Below are the code and all the weights of a small trained network. Each question names an input and a class and asks about switching units off, where a switched-off unit gives its printed mean instead of its output.

import numpy as np


def w(rows, s, z=0):
    codes = np.array(rows[::2]) - 128.0
    scale = np.full(codes.shape[1], s)
    scale[-1] = z or s
    return codes * scale


def f(y):
    return y / 2 * (1 + np.tanh(0.7978845608 * (y + 0.044715 * y**3)))


def log_softmax(a):
    a = a - a.max(-1, keepdims=True)
    return a - np.log(np.exp(a).sum(-1, keepdims=True))


def net(x, mask):
    res = np.array(x, float).reshape(1, 7) / 4 @ E
    y = f(res @ A[0][:, :-1].T + A[0][:, -1])
    res = res + np.where(mask, y, B[0][:, -1]) @ B[0][:, :-1]
    return log_softmax(res[-1] @ U[:, :-1].T + U[:, -1])


A, B = {}, {}
E = w([
[128,122,120,128,124,118,123],'x0',
[82,143,135,97,1,180,112],'x1',
[123,128,132,130,130,130,134],'x2',
[115,187,185,31,121,25,160],'x3',
[122,122,126,128,128,125,133],'x4',
[33,221,10,85,177,160,137],'x5',
[128,128,129,127,129,128,122],'x6',
],0.017)
A[0] = w([
[129,164,117,119,152,127,91,186],'n1',
[182,49,149,221,98,169,103,235],'n2',
[96,119,131,74,3,184,112,153],'n3',
[112,129,87,153,117,132,126,115],'n4',
[115,168,135,86,156,122,128,86],'n5',
[162,99,215,100,101,67,131,110],'n6',
[128,177,181,47,122,52,148,146],'n7',
[126,166,110,104,109,120,136,135],'n8',
[135,109,128,135,205,102,133,252],'n9',
[134,128,128,138,119,152,117,78],'n10',
[72,190,99,45,155,90,137,27],'n11',
[140,118,118,142,187,91,119,235],'n12',
[94,138,137,118,34,156,116,152],'n13',
[132,138,63,128,141,151,96,103],'n14',
[87,218,53,101,146,101,139,59],'n15',
[104,149,110,84,130,101,149,42],'n16',
[75,141,41,151,163,190,125,138],'n17',
],0.017,0.012)
B[0] = w([
[164,108,104,132,142,163,136,163],'n1',
[58,30,199,68,139,183,107,255],'n2',
[5,170,123,112,71,93,114,223],'n3',
[116,165,111,119,150,140,147,150],'n4',
[117,59,150,112,118,153,132,164],'n5',
[191,205,145,194,98,88,137,206],'n6',
[161,133,236,182,97,77,159,217],'n7',
[94,115,125,120,107,158,106,162],'n8',
[197,88,115,134,181,140,148,202],'n9',
[114,128,124,104,127,114,123,135],'n10',
[65,49,159,84,157,161,110,212],'n11',
[194,84,143,152,179,156,134,193],'n12',
[41,173,145,105,91,107,106,196],'n13',
[130,147,91,146,139,71,152,167],'n14',
[90,66,131,62,138,211,102,220],'n15',
[99,92,161,112,135,163,94,161],'n16',
[157,201,12,139,158,85,152,218],'n17',
],0.013,0.036)
U = w([
[146,38,153,127,171,168,134,240],'0',
[56,94,153,100,94,143,107,182],'1',
[207,124,170,230,136,68,159,107],'2',
[113,205,178,198,65,48,118,2],'3',
[182,129,5,157,176,150,147,80],'4',
[88,220,24,110,119,128,119,98],'5',
],0.012,0.0055)

Each question gives the input, the list of numbers given to net, and the class t.
The units are the neurons (one row each of A and B). Each row of codes is followed by its name. A weight is (code - 128) times the scale printed after its matrix; where a second scale follows, it is the last column's (A, B and U).
mask holds one flag per neuron, in row order. A switched-off neuron (its flag False) gives its mean, the last column of its row in B, instead of its output. The means were averaged over made-up inputs and are rounded, as every weight is.
A unit's drop is (log p(t) with every unit on - log p(t) with that unit switched off) / (log p(t) with every unit on - log p(t) with every unit switched off).
The circuit of an input: a set's keep is (log p(t) with only the set's units on - log p(t) with every unit switched off) / (log p(t) with every unit on - log p(t) with every unit switched off). Starting from the 12 units with the biggest drops (on a tie, the unit counted first), units are removed one at a time, each time the one whose removal leaves the highest keep (on an exact tie, the one counted first), for as long as the keep stays at least 0.8.
circuit, biggest first: the units of the circuit, biggest drop first
most important unit: the unit with the biggest drop
k most important neurons: the k neurons with the biggest drops, biggest first
drop of u: that unit's drop, to one decimal
input [2,8,6,1,-4,-3,-2], class 3: 2 most important neurons => [n15; n11]
input [1,8,-7,-3,2,8,4], class 5: circuit, biggest first => [n17]
input [-8,1,-7,1,2,-5,-3], class 3: 3 most important neurons => [n6; n15; n11]
input [7,0,2,-6,-7,1,-2], class 4: 2 most important neurons => [n17; n3]
input [5,-8,6,-1,7,7,-1], class 4: 2 most important neurons => [n17; n2]
input [2,4,8,1,-3,-4,7], class 3: 2 most important neurons => [n15; n6]
input [8,0,8,-1,6,-5,-6], class 0: 3 most important neurons => [n3; n2; n13]
input [6,3,-7,1,2,0,0], class 3: 3 most important neurons => [n2; n15; n11]
input [-6,2,-5,1,2,-5,-1], class 3: 3 most important neurons => [n6; n15; n11]
input [8,-8,7,8,4,1,-6], class 0: 2 most important neurons => [n11; n15]
input [5,1,0,-8,-5,-8,2], class 1: 2 most important neurons => [n9; n12]
input [-2,-7,3,1,-4,-1,5], class 2: drop of n11 => 0.2
input [3,0,7,7,-6,3,-5], class 0: drop of n3 => 0.5
input [4,-3,1,2,4,-8,-2], class 2: most important unit => n6
input [-5,0,5,-5,-4,2,7], class 4: drop of n3 => 0.2
input [2,2,-1,-2,4,1,0], class 5: drop of n7 => 0.1
